[[ 14  10 -18  -5   2   6  -3 -13]
 [-37 -43  13 -63  -8  -8   4 -20]
 [-50  24  23  17 -10  61  -2 -22]
 [-19  42  22   8 -12  30  -4  -4]
 [  6  28  -1 -39  23  50 -20 -26]
 [  9   6   6 -32   2  -5  -6  24]
 [ -9 -40 -15 -17  39  43 -10 -15]]
->
[[-13  -3   6   2  -5 -18  10  14]
 [-20   4  -8  -8 -63  13 -43 -37]
 [-22  -2  61 -10  17  23  24 -50]
 [ -4  -4  30 -12   8  22  42 -19]
 [-26 -20  50  23 -39  -1  28   6]
 [ 24  -6  -5   2 -32   6   6   9]
 [-15 -10  43  39 -17 -15 -40  -9]]

[[  6 -52  34]
 [ 22   8 -15]
 [-19  61 -24]
 [ 41 -28  49]
 [-27   1  -2]
 [-20  -6 -11]
 [-30   2   2]
 [-35 -17 -25]
 [ 41 -45   9]]
->
[[ 34 -52   6]
 [-15   8  22]
 [-24  61 -19]
 [ 49 -28  41]
 [ -2   1 -27]
 [-11  -6 -20]
 [  2   2 -30]
 [-25 -17 -35]
 [  9 -45  41]]

[[ 24 -26]
 [  3   1]
 [-39  55]
 [ 27  -5]
 [ 11  21]
 [ -9 -10]
 [-28   1]
 [  4 -26]
 [-19  -5]
 [-14   8]]
->
[[-26  24]
 [  1   3]
 [ 55 -39]
 [ -5  27]
 [ 21  11]
 [-10  -9]
 [  1 -28]
 [-26   4]
 [ -5 -19]
 [  8 -14]]

[[-46  48  24 -21]
 [-47  50  -5 -51]
 [ 19 -60 -60  47]
 [ 45 -55  31  69]
 [-64   8 -68 -33]
 [ 54  -9 -49 -64]
 [-59 -61   0  23]
 [ 69 -47 -47  10]
 [-25  25   5  56]]
->
[[-21  24  48 -46]
 [-51  -5  50 -47]
 [ 47 -60 -60  19]
 [ 69  31 -55  45]
 [-33 -68   8 -64]
 [-64 -49  -9  54]
 [ 23   0 -61 -59]
 [ 10 -47 -47  69]
 [ 56   5  25 -25]]

[[ 37  38  34 -47  -2  -2  -1]
 [ -2  36  39 -54  -1  36  35]
 [ 38  34  -7  15  37  38  39]
 [ 37  37  35 -48   0  36  -1]
 [ 38  36  32 -44  33  37  35]
 [  1   1  38 -53  38  37  35]
 [ -2  36  39 -55  -1  35  35]
 [ 38  37  33 -45  33  37  35]]
->
[[ -1  -2  -2 -47  34  38  37]
 [ 35  36  -1 -54  39  36  -2]
 [ 39  38  37  15  -7  34  38]
 [ -1  36   0 -48  35  37  37]
 [ 35  37  33 -44  32  36  38]
 [ 35  37  38 -53  38   1   1]
 [ 35  35  -1 -55  39  36  -2]
 [ 35  37  33 -45  33  37  38]]

[[ 54  -3  -7  28  15   7   8  11]
 [ 21  15  -3  -4 -36   1   2  52]
 [-21  34  -4 -29  13  18  34 -33]
 [  5  -3 -11  10  32  16 -43  27]
 [-11 -14 -31 -52 -21  19  74 -63]
 [ 18  25 -22  52   5 -38  -1 -15]
 [ 13 -24 -24 -25 -49  31 -26   4]
 [-30  20  18   7  -4  45  29  39]
 [-41 -14 -57 -13  17   7  15   6]]
->
[[ 11   8   7  15  28  -7  -3  54]
 [ 52   2   1 -36  -4  -3  15  21]
 [-33  34  18  13 -29  -4  34 -21]
 [ 27 -43  16  32  10 -11  -3   5]
 [-63  74  19 -21 -52 -31 -14 -11]
 [-15  -1 -38   5  52 -22  25  18]
 [  4 -26  31 -49 -25 -24 -24  13]
 [ 39  29  45  -4   7  18  20 -30]
 [  6  15   7  17 -13 -57 -14 -41]]

[[  2   3  -9   4   4   3   4   4   3   4   3   3]
 [ -3  -3 -53  -5   0   0   2   1   1  -4  -1  -1]
 [  0  -3 -46  -3   1   0   2   0   2  -3   0   0]
 [  3   0  21   2   0   0  -1  -2   1   2   1   0]
 [ -7 -12 -58 -15  -9  -7  -7  -9  -5 -14  -9  -9]]
->
[[  3   3   4   3   4   4   3   4   4  -9   3   2]
 [ -1  -1  -4   1   1   2   0   0  -5 -53  -3  -3]
 [  0   0  -3   2   0   2   0   1  -3 -46  -3   0]
 [  0   1   2   1  -2  -1   0   0   2  21   0   3]
 [ -9  -9 -14  -5  -9  -7  -7  -9 -15 -58 -12  -7]]

[[ 64 -48]
 [ 14 -50]
 [-13 -14]
 [ 11 -48]
 [ 71 -34]
 [-22  19]]
->
[[-48  64]
 [-50  14]
 [-14 -13]
 [-48  11]
 [-34  71]
 [ 19 -22]]

[[ 28 -25 -71  -4   0 -35  53 -58 -75 -50   6  35  -9  36  37]
 [ 54  -2 -55  10  11 -26  12 -34 -67 -10   0  27  18  44  27]]
->
[[ 37  36  -9  35   6 -50 -75 -58  53 -35   0  -4 -71 -25  28]
 [ 27  44  18  27   0 -10 -67 -34  12 -26  11  10 -55  -2  54]]
